In the rows, 128 means zero.
Facts:
mebegos	Σ	kluta; gegu	Σ	skekam; fliter	Σ	kogosta; sogru	Σ	tuklom; trubrun	Σ	gunovir; dropler	Σ	trufaskun; ploplel	Σ	kibru; nistin	Σ	gupi; skabregem	Σ	dibetru
trenidis	Σ	flerutres; fivan	Σ	trenidis; tibam	Σ	misal; ditan	Σ	gruser; vebunu	Σ	vidreste; dibetru	Σ	mibrin; lutik	Σ	nogugru; vipo	Σ	grurono; guskis	Σ	sogru
platram	Σ	novuki; faflol	Σ	plusak; taraskan	Σ	nobrem; tebiskal	Σ	molastu; vite	Σ	mebovi; stetir	Σ	tibam; grurono	Σ	skodripluk; kluta	Σ	pimor; selik	Σ	ripon
skigral	Σ	potran; plusak	Σ	laflis; vitrar	Σ	gegu; truflon	Σ	medruk; brigir	Σ	pligre; skudin	Σ	ploplel; klere	Σ	skabregem; skodripluk	Σ	drotim; tuklom	Σ	raflogas
potran	Σ	gridos; nafu	Σ	kolidan; medruk	Σ	nistin; klupo	Σ	trubrun; stistem	Σ	tibodi; brabrok	Σ	floflemi; gunovir	Σ	skasu; tudrosor	Σ	brigir; nogugru	Σ	gosimar
stodren	Σ	gokan; tibodi	Σ	truflon; kogosta	Σ	vite; tagre	Σ	plezun; stapli	Σ	sagrer; kivu	Σ	sopu; flerutres	Σ	tudrosor; molastu	Σ	groplik; groplik	Σ	merim
kolidan	Σ	broska; dristes	Σ	dratrir; larak	Σ	zestum; pimor	Σ	kloklol; dratrir	Σ	zokal; sopu	Σ	fivan; merim	Σ	grebron; stastem	Σ	dropler; stovezem	Σ	vovo
gralal	Σ	vebunu; trofor	Σ	tistin; mibrin	Σ	tebiflen; bufo	Σ	befi; laflis	Σ	stetir; gruser	Σ	stapli; ropim	Σ	fluvi; drotim	Σ	klere; goskes	Σ	brabrok
befi	Σ	goskes; sagrer	Σ	silegro; grebron	Σ	kivu; skasu	Σ	nafu; dolo	Σ	kloklen; fluvi	Σ	mabridon; bisedri	Σ	trofor; floflemi	Σ	meluruk; gupi	Σ	plubres
gridos	Σ	platram; brudovuk	Σ	mebegos; plubres	Σ	ditan; mabridon	Σ	trika; tebiflen	Σ	guskis; vidru	Σ	dolo; mebegos	Φ	niflas; gegu	Φ	klupa; nobrem	Φ	piflis
fliter	Φ	napu; trubrun	Φ	sagrer; dropler	Φ	tebiskal; ploplel	Φ	tibodi; nistin	Φ	klupa; gribro	Φ	piflis; pleba	Φ	sagrer; skabregem	Φ	drotim; vidreste	Φ	sopu
trenidis	Φ	skasu; fivan	Φ	mebovi; tibam	Φ	sopu; trika	Φ	stastem; megro	Φ	skekam; gegraplom	Φ	klupa; sanu	Φ	vidru; flodom	Φ	potran; plezun	Φ	piflis
ditan	Φ	dadogak; vebunu	Φ	trofor; dibetru	Φ	mebovi; gafim	Φ	dadogak; lutik	Φ	brodro; seser	Φ	kluta; vipo	Φ	skekam; guskis	Φ	potran; gokan	Φ	sogru
faflol	Φ	brodro; taraskan	Φ	skasu; kibru	Φ	sogru; novuki	Φ	platram; skenu	Φ	kivu; ripon	Φ	potran; vite	Φ	limel; stetir	Φ	piflis; grurono	Φ	sogru
kloklen	Φ	skigral; zokal	Φ	drotim; meluruk	Φ	skekam; pligre	Φ	klere; greflano	Φ	kluta; momim	Φ	stastem; plusak	Φ	stastem; kloklol	Φ	niflas; vitrar	Φ	trufaskun
truflon	Φ	skekam; stuklabrul	Φ	fuplusi; mobis	Φ	mibrin; brigir	Φ	limel; kloram	Φ	drotim; skodripluk	Φ	dratrir; nafu	Φ	kluta; klupo	Φ	potran; stistem	Φ	tebiskal
zestum	Φ	stastem; raflogas	Φ	napu; buske	Φ	kluta; brabrok	Φ	limel; gunovir	Φ	sogru; tudrosor	Φ	tebiskal; nogugru	Φ	mebovi; stodren	Φ	vovo; nastove	Φ	klere
fulo	Φ	kluta; kogosta	Φ	vovo; tagre	Φ	sopu; stapli	Φ	piflis; flerutres	Φ	vovo; misal	Φ	skudin; broska	Φ	medruk; molastu	Φ	napu; groplik	Φ	skifluk
skigor	Φ	napu; kolidan	Φ	piflis; dristes	Φ	skifluk; larak	Φ	tistin; pimor	Φ	skekam; razono	Φ	platram; merim	Φ	limel; stovezem	Φ	drotim; gralal	Φ	selik
flitobe	Φ	fuplusi; vakiklur	Φ	trufaskun; bufo	Φ	tebiskal; dumom	Φ	trufaskun; laflis	Φ	kivu; gruser	Φ	tuklom; ropim	Φ	fluvi; gosimar	Φ	drotim; goskes	Φ	gugok
befi	Φ	fluvi; grebron	Φ	fluvi; dolo	Φ	brodro; bisedri	Φ	brupul; floflemi	Φ	fuplusi; gupi	Φ	sogru; gridos	Φ	kluta; tebras	Φ	trufaskun; brudovuk	Φ	vovo
skiplo	Φ	platram; plubres	Φ	selik; gusti	Φ	klere; mabridon	Φ	potran; silegro	Φ	medruk; tebiflen	Φ	tebiskal; mebegos	Π	b; piflis	Π	a; gegu	Π	b
nobrem	Π	b; fliter	Π	a; sogru	Π	b; trubrun	Π	c; dropler	Π	b; ploplel	Π	c; nistin	Π	c; gribro	Π	c; pleba	Π	a
skabregem	Π	c; vidreste	Π	a; trenidis	Π	a; fivan	Π	b; tibam	Π	b; trika	Π	a; megro	Π	b; napu	Π	a; gegraplom	Π	a
brupul	Π	a; trufaskun	Π	b; sanu	Π	a; flodom	Π	c; plezun	Π	a; ditan	Π	a; vebunu	Π	a; dibetru	Π	a; gafim	Π	a
lutik	Π	a; seser	Π	b; vipo	Π	c; guskis	Π	c; platram	Π	a; gokan	Π	c; faflol	Π	b; klupa	Π	b; taraskan	Π	c
kibru	Π	a; novuki	Π	a; skenu	Π	a; gugok	Π	c; tebiskal	Π	c; ripon	Π	a; vite	Π	c; skekam	Π	a; stetir	Π	a
grurono	Π	a; kloklen	Π	c; zokal	Π	c; meluruk	Π	a; kluta	Π	c; selik	Π	a; pligre	Π	a; greflano	Π	b; momim	Π	a
skigral	Π	c; plusak	Π	b; kloklol	Π	a; vitrar	Π	a; truflon	Π	b; stuklabrul	Π	a; mobis	Π	a; brigir	Π	b; niflas	Π	a
skudin	Π	c; klere	Π	a; kloram	Π	a; skodripluk	Π	b; tuklom	Π	a; potran	Π	c; nafu	Π	a; medruk	Π	a; klupo	Π	b
stistem	Π	c; zestum	Π	a; raflogas	Π	b; buske	Π	b; brabrok	Π	c; limel	Π	b; gunovir	Π	c; tudrosor	Π	c; brodro	Π	a
nogugru	Π	a; stodren	Π	a; nastove	Π	a; fulo	Π	c; tibodi	Π	a; kogosta	Π	b; tagre	Π	a; mebovi	Π	a; stapli	Π	b
kivu	Π	b; flerutres	Π	c; tistin	Π	a; misal	Π	a; broska	Π	b; molastu	Π	b; groplik	Π	a; skigor	Π	c; kolidan	Π	b
vovo	Π	b; dristes	Π	c; larak	Π	a; pimor	Π	c; dratrir	Π	a; razono	Π	c; sopu	Π	b; merim	Π	a; stastem	Π	a
stovezem	Π	a; gralal	Π	c; flitobe	Π	b; trofor	Π	a; vakiklur	Π	c; mibrin	Π	a; bufo	Π	c; dumom	Π	c; laflis	Π	b
gruser	Π	a; ropim	Π	a; gosimar	Π	a; drotim	Π	b; goskes	Π	c; befi	Π	a; fuplusi	Π	a; sagrer	Π	a; grebron	Π	c
skasu	Π	a; dolo	Π	b; skifluk	Π	b; fluvi	Π	c; bisedri	Π	b; floflemi	Π	a; gupi	Π	c; gridos	Π	a; tebras	Π	b
dadogak	Π	a; brudovuk	Π	a; skiplo	Π	a; plubres	Π	a; gusti	Π	c; mabridon	Π	c; silegro	Π	a; tebiflen	Π	a; vidru	Π	a
mebegos	τ	785; piflis	τ	542; gegu	τ	542; nobrem	τ	785; fliter	τ	542; sogru	τ	785; trubrun	τ	542; dropler	τ	785; ploplel	τ	542
nistin	τ	542; gribro	τ	785; pleba	τ	542; skabregem	τ	785; vidreste	τ	785; trenidis	τ	785; fivan	τ	542; tibam	τ	542; trika	τ	785
megro	τ	542; napu	τ	542; gegraplom	τ	785; brupul	τ	542; trufaskun	τ	785; sanu	τ	785; flodom	τ	542; plezun	τ	785; ditan	τ	785
vebunu	τ	785; dibetru	τ	785; gafim	τ	542; lutik	τ	542; seser	τ	785; vipo	τ	542; guskis	τ	785; platram	τ	542; gokan	τ	542
faflol	τ	542; klupa	τ	785; taraskan	τ	785; kibru	τ	542; novuki	τ	542; skenu	τ	542; gugok	τ	785; tebiskal	τ	542; ripon	τ	542
vite	τ	785; skekam	τ	542; stetir	τ	542; grurono	τ	542; kloklen	τ	785; zokal	τ	542; meluruk	τ	542; kluta	τ	542; selik	τ	542
pligre	τ	542; greflano	τ	785; momim	τ	785; skigral	τ	542; plusak	τ	542; kloklol	τ	542; vitrar	τ	785; truflon	τ	542; stuklabrul	τ	542
mobis	τ	785; brigir	τ	785; niflas	τ	542; skudin	τ	785; klere	τ	542; kloram	τ	542; skodripluk	τ	785; tuklom	τ	785; potran	τ	785
nafu	τ	542; medruk	τ	785; klupo	τ	542; stistem	τ	542; zestum	τ	785; raflogas	τ	542; buske	τ	785; brabrok	τ	785; limel	τ	785
gunovir	τ	785; tudrosor	τ	542; brodro	τ	542; nogugru	τ	785; stodren	τ	542; nastove	τ	542; fulo	τ	542; tibodi	τ	542; kogosta	τ	785
tagre	τ	542; mebovi	τ	542; stapli	τ	785; kivu	τ	542; flerutres	τ	785; tistin	τ	785; misal	τ	785; broska	τ	785; molastu	τ	542
groplik	τ	542; skigor	τ	542; kolidan	τ	785; vovo	τ	542; dristes	τ	542; larak	τ	542; pimor	τ	785; dratrir	τ	785; razono	τ	785
sopu	τ	785; merim	τ	542; stastem	τ	785; stovezem	τ	785; gralal	τ	542; flitobe	τ	542; trofor	τ	542; vakiklur	τ	542; mibrin	τ	785
bufo	τ	542; dumom	τ	542; laflis	τ	542; gruser	τ	785; ropim	τ	785; gosimar	τ	542; drotim	τ	785; goskes	τ	542; befi	τ	785
fuplusi	τ	785; sagrer	τ	542; grebron	τ	542; skasu	τ	785; dolo	τ	785; skifluk	τ	542; fluvi	τ	785; bisedri	τ	542; floflemi	τ	542
gupi	τ	785; gridos	τ	785; tebras	τ	542; dadogak	τ	785; brudovuk	τ	542; skiplo	τ	785; plubres	τ	542; gusti	τ	785; mabridon	τ	542
silegro	τ	542; tebiflen	τ	542; vidru	τ	542

Known rows:
[146 132 102 141 125  97 129  94 133 144  92 119 169 132 127 127 105 135
 167 152 133 132 156 120 127 147 150 160 164 172 152 129 112 147 134 129
  75 179 134 155 111 161  61 123 135 166  75 153]: brodro
[116 129 138 110 103 105 167 161 103 133 137 113 106 144 143 113 133  87
  98  85 110 152 111 154 123 118 137  94 102 143 125 114 153 145  90  92
 115  55 127  87 154 120 148 142 114  93 128 121]: vipo
[ 94 141 149 120 118 116 168 163  97 136 131 138 118 111 119 115 125 115
  89  77 110 141 118 133 119 118 153  95 113 157 134 119 155 131  87  91
 130  71 112  83 147 130 129 131 109 108 120 126]: vakiklur
[138 123  96 123 133 112 136 101 150 138 123 128 148 132 125  99 115 105
 181 169 139 111 128 133 145 154 153 153 132 140 133 103  82 136 160 112
 122 142 109 131 106 106  85 138 144 126 104 142]: groplik
[108 134 142 123 112 120 160 154 101 136 131 135 124 114 130 114 142 115
  83  89 106 144 118 141 116 134 137  92 113 157 129 115 146 139  89 101
 128  54 108  86 144 128 131 124 112 101 124 130]: gralal
[126 129 134 141 106 105 156 143 101 154 113 123 146 117 148 138 152 142
  71  83 103 161 145 137 104 148 117 105 148 193 131 135 162 153  65 130
  82  72 122 115 141 176 105  95 105 128 100 150]: skigral
[ 99 114 113 120 119 113 164 152 126 126 130 143 115 120 120 137 148 106
  89 112 108 134 112 147 135 107 134 116 105 129 125 104 135 129  80 106
 127  71 106 107 131 117 133 121 107 110 130 133]: molastu
[134 135 109 113 127 105 143 108 133 128 114 120 134 150 115  99  89  93
 190 157 136 119 127 133 144 123 171 151 121 125 146 109  98 137 157  95
 112 160 130 126 119 105  99 161 139 135 100 130]: kibru
[146 133 103 140 125  98 129  94 134 143  91 119 168 130 125 125 105 135
 167 152 132 133 156 120 125 147 150 161 164 173 151 129 112 146 134 129
  75 180 134 157 111 161  61 124 136 168  74 153]: mebovi
[146 132 102 142 125  97 128  94 133 144  90 119 169 130 128 129 105 136
 166 153 132 132 156 119 125 149 149 162 166 175 152 129 112 148 133 131
  74 179 135 158 111 163  59 123 136 168  73 153]: niflas
[128 102 116 140 113 134  87 101 153  71  83 139 174  65 114 136  97 131
 135 128 132 171 151 110 110 181 133 160 139 225 144 126  89 129 129 150
 104 194 140 178 112 174  12 173 196 170 102 139]: piflis
[100 139 146 113 115 107 176 167  98 138 135 125 107 128 125 115 119 100
  99  74 113 144 115 141 123 105 154  99 107 150 132 120 155 136  85  87
 125  68 123  82 152 127 138 140 109 102 121 124]: gokan
[101  87 151 126 126 202  70 173 142  34 142 164  98  81 117 165 140 138
  50  81 121 176 109 121 112 128  70 111  66 136 100 143 117 102 101 160
 189 119 137 148 145 145 144 175 180 116 202 103]: stapli
[122 137 173 118 125 137 136 132 107 152 150 147 114 137  90 139 171 199
  69 111  99 124 116 129 115 154 127  82 133  79 100 108 158  85 129 114
 215  67  84  98 152 103 173  93  86 124 183  87]: skabregem
[116 113 134 119 138 144 134 156 139 126 164 129  87 138 129 158 153 137
  97 107 130 124 114 135 138  92 100 118 107  81  99 136 147 108 105 144
 165 105 129 130 138 116 184 116 111 111 177 113]: brigir
[121 127 152 121 141 141 146 165 127 154 186 120  87 133 149 134 154 140
 103  82 140 124 115 132 131 120 102  99 116 114  86 143 150 113 113 141
 176  82 119 107 145 121 178 113 117  90 176 113]: flerutres
[158 128 126 121 143 148 101 101 148 127 144 118 119 159 129 117 119 134
 181 172 149 109 128 123 142 136 120 150 128  81 116 134  98 118 187 149
 155 174 138 150 119  98 152 139 143 131 150 116]: vitrar
[146 135 134 123 148 145 104 108 144 125 142 120 119 145 121 122 103 136
 184 158 155 104 130 113 141 121 132 152 132  90 123 141 107 112 182 144
 155 192 144 149 119 110 141 145 146 140 143 113]: vidreste

Rows:
No name comes twice in this set of rows, the named rows included.
[147 137  97 131 140 140 114 117 117 118 105 150 150 162 124  95 102 116
 168 165 128 129 128 125 135 145 144 144 108 130 147 120  79 156 167  95
 115 140 113 120 117 132 107 145 143 132  96 148] : plubres
[154 129  98 130 120  88 138 101 133 140  97 102 153 156 139 127  95 110
 182 149 136 138 151 130 132 132 149 163 154 164 147 131 115 154 131 124
  61 181 152 158 117 157  75 138 138 160  77 149] : skekam
[133 128 161 111 123 141 141 164 115 134 171 103  76 160 155 131 139 113
 106  86 130 140 114 141 126 102 101  99 103  97  99 149 160 126 113 141
 149  87 152 108 159 116 204 134 117  90 173 106] : pimor
[136 124  93 121 136 109 142 103 151 143 130 128 143 135 125  99 115 104
 185 167 143 109 126 135 149 152 156 153 130 137 129 102  79 134 159 108
 127 141 105 131 105 101  87 139 143 123 106 140] : merim
[106 124 151 123 136 148 131 156 128 115 150 133  90 122 120 159 138 137
  93 100 126 125 119 126 131  77 109 120 111  88 116 145 159 105  99 148
 155 126 143 130 140 121 184 123 111 123 167 111] : broska
[112 106  94 138 122  90 165 148 139 156 127 126 138 116 145 166 159 136
  88  97 119 144 138 142 129 122 113 131 145 178 117 125 147 141  55 133
  87  89 110 140 122 172  92  89 106 132 109 157] : kivu
[114 108 113 105 100 103 163 160 124 106 127 107  94 151 147 133 129  55
 104 108 111 151 106 165 137  78 126 118  86 119 131 114 148 149  76 108
  86  80 153 113 145 114 160 152 118 100 127 127] : klupo
[130 105 115 138 141 121 137 151 152 158 162 113 106 135 156 185 167 164
  95  95 140 134 137 131 133 106  78 133 147 128  88 155 156 118  82 173
 126 120 132 162 128 167 147  84 111 131 157 138] : sopu
[111 141 135 129 125 141 150 173  84 131 127 153 122 141 134 107 134 122
  81  83 105 153 116 134 113 125 127  88  93 151 132 130 136 155  95  87
 129  49 105  74 151 149 149 126 112  98 120 142] : nistin
[112 117 109 113 116 120 155 168 108 110 124 134 102 162 134 131 130  86
  96 107 105 152 108 153 134  86 126 114  80 115 132 118 135 151  81  92
 106  71 129 104 145 130 164 141 111 105 127 135] : truflon
[123 133 165 123 132 150 131 159 113 137 164 123  95 132 142 134 149 143
  90  86 127 133 118 128 119 119 102  96 116 110 103 148 160 117 114 141
 165  88 132 108 151 125 185 118 114 100 170 111] : taraskan
[151 120 110 123 156 137 112 108 165 145 167 113 117 150 140 123 124 135
 193 161 167  98 127 122 151 141 117 155 135  97 100 134  92 112 185 152
 162 173 126 155 110 105 134 132 149 122 152 123] : trenidis
[134 116 141 135 124 125 126 119 126 150 123 142 132 141 101 188 181 215
  59 125  96 136 140 129 117 134 100 117 156  93 107 124 162  98  93 154
 159 107 106 152 135 147 155  66  79 162 163 115] : drotim
[109 157 114 172 130 151  67  95 139 107  97 141 189  19 162  70 138  68
 152 198 154  56 120 106 123 155 130 115 158 143 188 118 122 146 201 129
  83 138 128  94  85  83 100 123 166 100  68 150] : nafu
[117 115 141 121 132 148 126 154 131 117 154 133  92 137 129 157 153 137
  89 111 124 128 114 135 132  94  97 115 106  82 105 136 150 110 106 147
 159 106 135 129 140 117 189 117 111 114 175 111] : dolo

Now the same nodes, written a new way:
Known rows:
[110 139 178 178 114 132 158 133 124 162 124 124 155  86 130 134 141 138
 124 130 150 109 118  97 168 148 118 149 101 139  88 125 147 135 119 147
 115 144  93]: bisedri
[135 142 115 172  96 103 170 122 118 153 129 118 116 169 109 140 166 156
 122 105 115  87 105 134 125 177 137 135  74 108 131 147 127 144 136 150
 138 115 160]: skabregem
[128 140 109 141 152 151 138 139  86 123 117  94 137 139 127 139 157 147
 125 141 110 156 153 125 121 142 154 165 112 106 130 121 146 148  97 119
 152 141 154]: befi
[132 143 108 139 153 148 133 138  88 125 121  97 132 136 125 139 155 145
 124 142 114 157 158 120 121 146 153 159 116 108 126 121 145 145  99 118
 152 141 157]: nogugru
[123 149  93 130 156 139 121 121  99 127 117 108 135 129 115 137 146 136
 144 130 120 170 174 116 128 135 163 137 131 109 129 119 150 146 121 116
 163 115 156]: skiplo
[131 146 120 157 108 108 154 118 130 161 135 119 129 172 105 126 151 123
 152  95 119 119 144 117 136 162 140 123 100  85 146 145 134 135 145 143
 133  88 141]: razono
[111 150 192 190 129 127 165 124 117 159 133 138 179  91 127 154 161 131
 115 126 136 101 139  77 156 145 109 172 125 126  83 126 142 140 119 148
  86 122  78]: klupo
[135 129 137 136 143 132 105 126 108 120 123 110 139 118 131 138 151 142
 123 153 124 131 139 116 134 133 157 154 122 129 115 140 142 137 127 108
 159 178 133]: tagre
[103 144 128 168 109 146 183 146 109 166 105  91 130  91 127 131 136 152
 140 107 141 143 130 122 169 162 119 133  61 128 108 106 162 144  84 150
 141 129 130]: dropler
[129 130 127 150 155 151 129 154  88 103 153  90 105 140 121 133 159 131
 128 154 124 161 188 115 117 155 137 141 110  98 119 123 155 132  98 116
 147 160 173]: gruser
[119  74 151 100  93 108 123 136 163 146  56 102  97 177 145  97 143 146
 156 128 140 118  52 148 167 149 115  75  27 147 136 139 134 139 173 142
 160 185 134]: tebiskal
[114  94 163 100 164 140  94 131 123 114  68 132 133 153 145 114 155 142
 126 186 142 153 104 111 130 116 130 123 122 151 105 110 126 149 160 129
 129 168 125]: vidru
[ 81 120 151 144 134 140 178 136 121 153  51 134 128 122 134 125 154 165
 128 140 153 143  92 111 156 148  92 107  70 159  87  78 138 164 129 176
 102 106 127]: drotim
[101 115 119  94 177 145 108 123 116 122  60 134 129 163 127 114 149 135
 147 164 137 192 143 109 124 116 137 104 131 130 121  89 133 156 153 138
 133 103 147]: dadogak
[106 102 146  93 168 127  81 112 134 116  64 140 135 144 135 119 147 133
 146 170 142 166 124 106 139 107 140 102 133 151 107 111 132 149 178 126
 142 144 124]: napu
[117 105 159 127 126 125 155 136 133 154  83 134 119 214 126 103 164 129
 136 140 130 127  94 112 125 156 104 111  87 104 133 116 115 146 158 165
  93 102 134]: skudin
[105 101 148  92 168 128  80 113 135 117  65 143 138 145 135 115 146 132
 146 172 144 167 122 106 138 104 141 102 136 152 109 109 131 150 182 127
 141 141 123]: mebovi
[106 100 149  92 168 130  82 113 136 116  64 144 136 147 136 115 146 132
 146 173 146 166 121 108 138 105 141 102 136 152 108 109 129 149 181 129
 139 142 123]: niflas

Rows:
No name comes twice in this set of rows, the named rows included.
[167 138 157 131 100 108 128 123 135 188 132 117 140 157 127 120 149 121
 118 115 128  90 108 101 148 170 125 149 105 102 135 162 132 119 132 125
 125 155 106] : grebron
[111 111 131 101 174 153 122 140 102 117  66 119 125 166 136 119 161 143
 127 170 128 178 130 114 118 131 125 126 114 127 118  93 132 156 130 136
 123 133 149] : stastem
[107  98 153 114 176 156 119 154 103  98  97 112 100 174 133 110 163 132
 133 184 138 181 154 108 114 137 112 111 110 118 112  93 139 144 131 137
 118 149 164] : medruk
[118 106 160 130 125 125 156 137 133 153  84 131 121 212 127 106 166 131
 135 138 127 125  95 114 125 157 103 114  85 103 135 116 116 147 155 164
  93 104 134] : fluvi
[102 148 160 172 117 119 144 112 137 163 120 138 157  75 119 138 134 134
 144 115 157 120 134  95 175 136 128 126 116 144  89 123 150 139 140 146
 128 116  94] : raflogas
[140 110 183 177  98 106 135 141 138 129 178 109 105 167 118 123 162 112
 135 127 131  85 141 109 137 172 115 124  84  94 123 169 137 114 151 132
 126 174 138] : nistin
[157 123 140 130  86 105 130 129 140 175 119  96 120 149 131 119 143 134
 133 105 128  95  94 127 160 171 131 128  66 116 140 164 142 121 132 122
 158 178 124] : tudrosor
[154 128 173 197  98 125 126 107 153 160 156 139 163 163 132  92 127 100
 152 116 174  94  99 122 146 137 159 122 140  92 145 147 103 127 170 156
 122 130 126] : fulo
[ 79 160 141 173 111 149 191 152 103 180 128 124 140 119  91 112 123 147
 133 153 122 125 116 113 150 142 153 179 103 124 101 115 144 135  96 162
 120  78  97] : kolidan
[136 125 157 180 110 118 164 149 118 130 178  96  98 181 110 131 172 114
 136 113 119 108 171 108 123 188 107 125  77  70 134 151 145 122 122 139
 115 137 161] : gupi
[124 126 191 146 152 115 166 122 120 150 104 161 158 221 119 139 200 114
 111 137 107 110 134  69 101 159  81 150 137  80 120 119 105 153 161 165
  37  70 108] : potran
[149 137 135 182 150 183 135 139  89 127 139 104 160 144 146 102 136 126
 125 153 159 155 134 132 118 133 170 164 147  90 140 104 118 145  94 140
 133 145 165] : gridos

The same nodes again, as new rows of numbers:
Known rows:
[152 122 170 145 112 105 153 224 109 146 156 134 118 112 169 157 151 142
 117 139 162 108  90  92 125 137 117 145 122 139]: tuklom
[125 136 143 142 155 120 112 138 142 109 147 117 136 160 134 149  99 149
 129  96 128 135 108 121 119 152 150 116 151 104]: kogosta
[110 129 120 143  79  97 118 119 144  81 146 117  98 155 138  90 124 148
 102 184 101 144  92 143 162 116  94 117 182  72]: nobrem
[104 115 143 136 151 146 104 151 170  90 135 137 136 159 144 133  80 142
 134 107 136 142 100 146 132 132 111 116 170 162]: faflol
[118 108 146 148 123 132 120 135 114 102 161 141 128 138 135 159 109 141
 109 153 137 148  93 109 119  78 108 137 155 205]: kloklol
[108 113 150 137 128 154 135  83 232 116 108 141 134 182 125  98  85 168
 133  95 105 179 157 174 111 173 145  77 103 160]: flodom
[120 145 108 150 162 136 130 111 230 134 117 146 135 203 135  79 110 135
 130 111 112 186 145 174 112 135 163  85  85 215]: tudrosor
[109 120 141 137 131 154 136  89 230 115 109 141 129 187 131  93  87 160
 133 104 106 182 156 176 115 168 148  81  99 166]: grebron
[125 113 186 111 123 131 136 216 170 142 144 149 116 138 146 109  97 127
 129 111 166 132  97 137 120 179  84 131 124 198]: skifluk
[105 117 150 133 146 140 104 139 164 101 143 136 133 162 131 134  79 141
 127 112 134 148 101 143 125 133 113 116 161 176]: molastu
[152 121 169 146 113 108 152 224 110 144 155 135 120 112 171 157 154 142
 118 141 162 108  91  95 127 138 117 144 123 135]: dratrir
[115 107 142 149 141 137 118 148 119 101 151 142 125 135 148 166 111 142
 118 137 142 144  90 112 127  74 115 133 163 183]: merim
[127 136 129 159 125 129 139  87 218 116 113 124 147 186 131 112 109 178
 130 101  93 154 164 161 112 186 177  78  95 110]: gupi
[138 106 182 129 119 132 152 233 128 138 152 157 109 117 159 144 126 135
 121 131 177 124  86 105 121 120  89 148 123 204]: tibodi
[140 155 121 147 173 124 157 218 245 181 108 162 127 191 167  56 140 115
 142  94 150 164 130 174 118 162 154  97  51 237]: tebiskal
[114 104 147 153 145 139 121 147 119 112 152 141 125 137 145 171 112 145
 120 129 142 145  88 109 125  72 119 130 164 181]: grurono
[127 139 117 134 104 127 161  97 205  85 105 132  84 187 132  58 118 175
 123 128  91 174 158 159 140 154 149  84 103  45]: gribro
[138 129 174 134 123 105 136 211 158 153 148 127 136 138 146 129 125 145
 125 102 151 106  99 124 116 195 117 123 122 139]: sogru

Rows:
No name comes twice in this set of rows, the named rows included.
[107 113 139 140 114 143 128  70 231 121 115 139 142 180 123  89  95 160
 121 126  96 183 152 180 109 167 135  78 103 188] : gokan
[124 124 116 174  54 101 139 137 104  70 157 126  89 147 139 128 147 165
  89 208 108 126  90 110 164  60  96 139 179  94] : plezun
[132 118 177 120 123 153 170 187 242 151 103 160 110 172 146  76 100 155
 145  81 148 157 154 169 115 213 129  96  62 173] : skigral
[123 130 139 155 122 131 139  79 215 121 114 120 139 182 131 114 107 180
 131  98  91 157 163 160 113 191 176  74 100  99] : guskis
[129 161 101 173 159  95 101 159 153 119 151 117 153 179 147 133 127 131
 120 132 121 126  93 132 132 120 152 120 150 163] : dropler
[134 107 160  97  91 127 184 240 110 101 138 172  22 116 151  71 140 134
 106 160 169 149  76 102 155  76  50 152 135 117] : piflis
[148 136 198 102  83 196 149 160 210 115 121 132 124 181 200  97  53 111
 157 171 159 194 181 183 157 250 137 136  59 206] : kluta

